Below are the code and all the weights of a small trained network. Each question names an input and a class and asks about switching units off, where a switched-off unit gives its printed mean instead of its output.

import numpy as np


def w(rows, s, z=0):
    codes = np.array(rows[::2]) - 128.0
    scale = np.full(codes.shape[1], s)
    scale[-1] = z or s
    return codes * scale


def norm(h):
    return h / np.sqrt((h * h).mean(-1, keepdims=True) + 1e-5)


def f(y):
    return y / 2 * (1 + np.tanh(0.7978845608 * (y + 0.044715 * y**3)))


def log_softmax(a):
    a = a - a.max(-1, keepdims=True)
    return a - np.log(np.exp(a).sum(-1, keepdims=True))


def net(x, mask):
    res = np.array(x, float).reshape(1, 8) / 4 @ E
    u = 0
    for l in range(2):
        y = f(norm(res) @ A[l][:, :-1].T + A[l][:, -1])
        res = res + np.where(mask[u : u + 9], y, B[l][:, -1]) @ B[l][:, :-1]
        u += 9
    return log_softmax(norm(res)[-1] @ U[:, :-1].T + U[:, -1])


A, B = {}, {}
E = w([
[198,137,169,49,81,141],'x0',
[129,132,127,138,123,121],'x1',
[130,128,138,127,124,122],'x2',
[121,198,67,116,118,145],'x3',
[128,135,126,128,128,133],'x4',
[231,134,72,130,114,1],'x5',
[129,111,140,125,132,126],'x6',
[196,110,100,131,171,179],'x7',
],0.0085)
A[0] = w([
[234,91,102,143,110,181,74],'L0N0',
[162,126,180,140,101,152,116],'L0N1',
[25,132,205,133,89,102,211],'L0N2',
[190,114,85,204,200,184,37],'L0N3',
[110,2,170,146,172,113,252],'L0N4',
[201,143,115,158,169,212,43],'L0N5',
[92,119,125,128,107,178,38],'L0N6',
[166,30,114,92,213,169,212],'L0N7',
[110,223,72,119,135,166,229],'L0N8',
],0.0095,0.0021)
B[0] = w([
[31,173,117,78,96,166,199],'L0N0',
[139,135,22,116,208,119,147],'L0N1',
[178,190,171,167,115,68,254],'L0N2',
[37,166,137,79,85,92,212],'L0N3',
[200,190,142,85,235,146,241],'L0N4',
[106,181,150,141,28,82,191],'L0N5',
[175,45,100,165,90,148,158],'L0N6',
[137,254,83,204,46,41,213],'L0N7',
[240,192,201,140,228,71,249],'L0N8',
],0.0068,0.0046)
A[1] = w([
[38,112,65,153,246,102,88],'L1N0',
[20,119,195,126,118,255,133],'L1N1',
[152,120,151,49,88,157,98],'L1N2',
[96,115,149,125,160,225,150],'L1N3',
[190,106,190,100,153,72,164],'L1N4',
[134,104,54,78,122,64,6],'L1N5',
[104,126,114,159,111,6,207],'L1N6',
[145,205,46,97,145,42,99],'L1N7',
[171,117,155,54,97,142,234],'L1N8',
],0.0084,0.0017)
B[1] = w([
[59,141,44,51,190,145,158],'L1N0',
[208,32,79,166,78,141,152],'L1N1',
[86,84,37,35,205,103,144],'L1N2',
[255,105,29,121,93,116,133],'L1N3',
[109,149,104,154,86,186,185],'L1N4',
[163,104,90,162,116,145,152],'L1N5',
[98,139,128,136,139,212,211],'L1N6',
[166,84,204,152,112,180,254],'L1N7',
[77,191,133,97,183,189,162],'L1N8',
],0.0078,0.009)
U = w([
[178,174,164,137,194,128,98],'0',
[125,153,146,152,133,172,173],'1',
[121,139,136,144,126,156,203],'2',
[160,142,145,129,164,126,138],'3',
[207,2,54,154,92,127,96],'4',
[109,162,144,129,141,149,45],'5',
[47,170,160,146,48,77,4],'6',
[28,97,65,54,178,106,224],'7',
],0.01,0.0032)

Each question gives the input, the list of numbers given to net, and the class t.
The units are the neurons (one row each of A and B). Each row of codes is followed by its name. A weight is (code - 128) times the scale printed after its matrix; where a second scale follows, it is the last column's (A, B and U).
mask holds one flag per neuron, layer by layer. A switched-off neuron (its flag False) gives its mean, the last column of its row in B, instead of its output. The means were averaged over made-up inputs and are rounded, as every weight is.
A unit's drop is (log p(t) with every unit on - log p(t) with that unit switched off) / (log p(t) with every unit on - log p(t) with every unit switched off).
The circuit of an input: a set's keep is (log p(t) with only the set's units on - log p(t) with every unit switched off) / (log p(t) with every unit on - log p(t) with every unit switched off). Starting from the 12 units with the biggest drops (on a tie, the unit counted first), units are removed one at a time, each time the one whose removal leaves the highest keep (on an exact tie, the one counted first), for as long as the keep stays at least 0.8.
units of the circuit, in order: the units of the circuit, biggest drop first
most important unit: the unit with the biggest drop
k most important neurons: the k neurons with the biggest drops, biggest first
k most important neurons of layer l: the k neurons of layer l with the biggest drops, biggest first
input [4,3,-7,3,6,1,-5,8], class 6: 2 most important neurons of layer 0 -> [L0N5, L0N0]
input [1,3,0,2,6,-6,1,3], class 4: units of the circuit, in order -> [L1N1]
input [8,2,-7,-6,-6,-4,-7,-4], class 7: 2 most important neurons -> [L1N2, L0N8]
input [-6,7,5,-8,2,-4,-7,-5], class 0: units of the circuit, in order -> [L0N2, L0N4]
input [7,-5,-4,1,-3,-1,2,8], class 6: 2 most important neurons -> [L0N7, L0N5]
input [-8,-7,7,-7,6,6,-1,-2], class 7: units of the circuit, in order -> [L1N0, L0N8]
input [-7,-7,5,4,6,1,-1,8], class 6: 2 most important neurons -> [L0N3, L0N5]
input [7,4,-4,1,-6,1,-4,6], class 7: units of the circuit, in order -> [L0N0, L1N2]
input [-1,6,-6,3,7,7,-1,-1], class 4: 2 most important neurons -> [L0N4, L0N2]
input [5,-7,4,6,-5,-8,0,2], class 4: units of the circuit, in order -> [L1N1, L1N3]
input [-1,-1,5,-2,-4,-7,6,7], class 4: 3 most important neurons -> [L1N1, L0N8, L0N2]
input [-6,4,-2,7,6,4,-5,-7], class 0: units of the circuit, in order -> [L0N8, L1N7]
input [0,7,-2,-8,0,-5,-2,-1], class 0: units of the circuit, in order -> [L0N4, L0N2]
input [-7,6,-3,3,-5,-4,0,0], class 7: 2 most important neurons of layer 1 -> [L1N0, L1N7]
input [-3,-8,-8,-6,1,5,-6,-8], class 1: most important unit -> L1N6
input [4,5,0,5,7,-8,5,4], class 4: units of the circuit, in order -> [L1N1, L1N3]
input [-8,-3,-4,3,-2,6,4,-4], class 7: units of the circuit, in order -> [L1N0, L0N7]
input [7,-3,-2,2,-5,-4,0,1], class 7: 3 most important neurons of layer 1 -> [L1N2, L1N7, L1N8]
input [-2,-3,0,6,3,8,0,0], class 4: units of the circuit, in order -> [L0N4, L0N2, L1N7]
input [6,6,-6,3,0,-7,6,-4], class 4: 3 most important neurons -> [L1N1, L0N7, L0N4]
input [4,5,-3,-1,-3,-6,5,-5], class 4: 3 most important neurons -> [L1N1, L0N8, L0N7]
input [-2,4,7,-8,2,-3,1,-3], class 0: units of the circuit, in order -> [L0N4]
input [-3,-2,-2,-7,-5,-8,2,-5], class 4: 2 most important neurons -> [L1N1, L0N8]
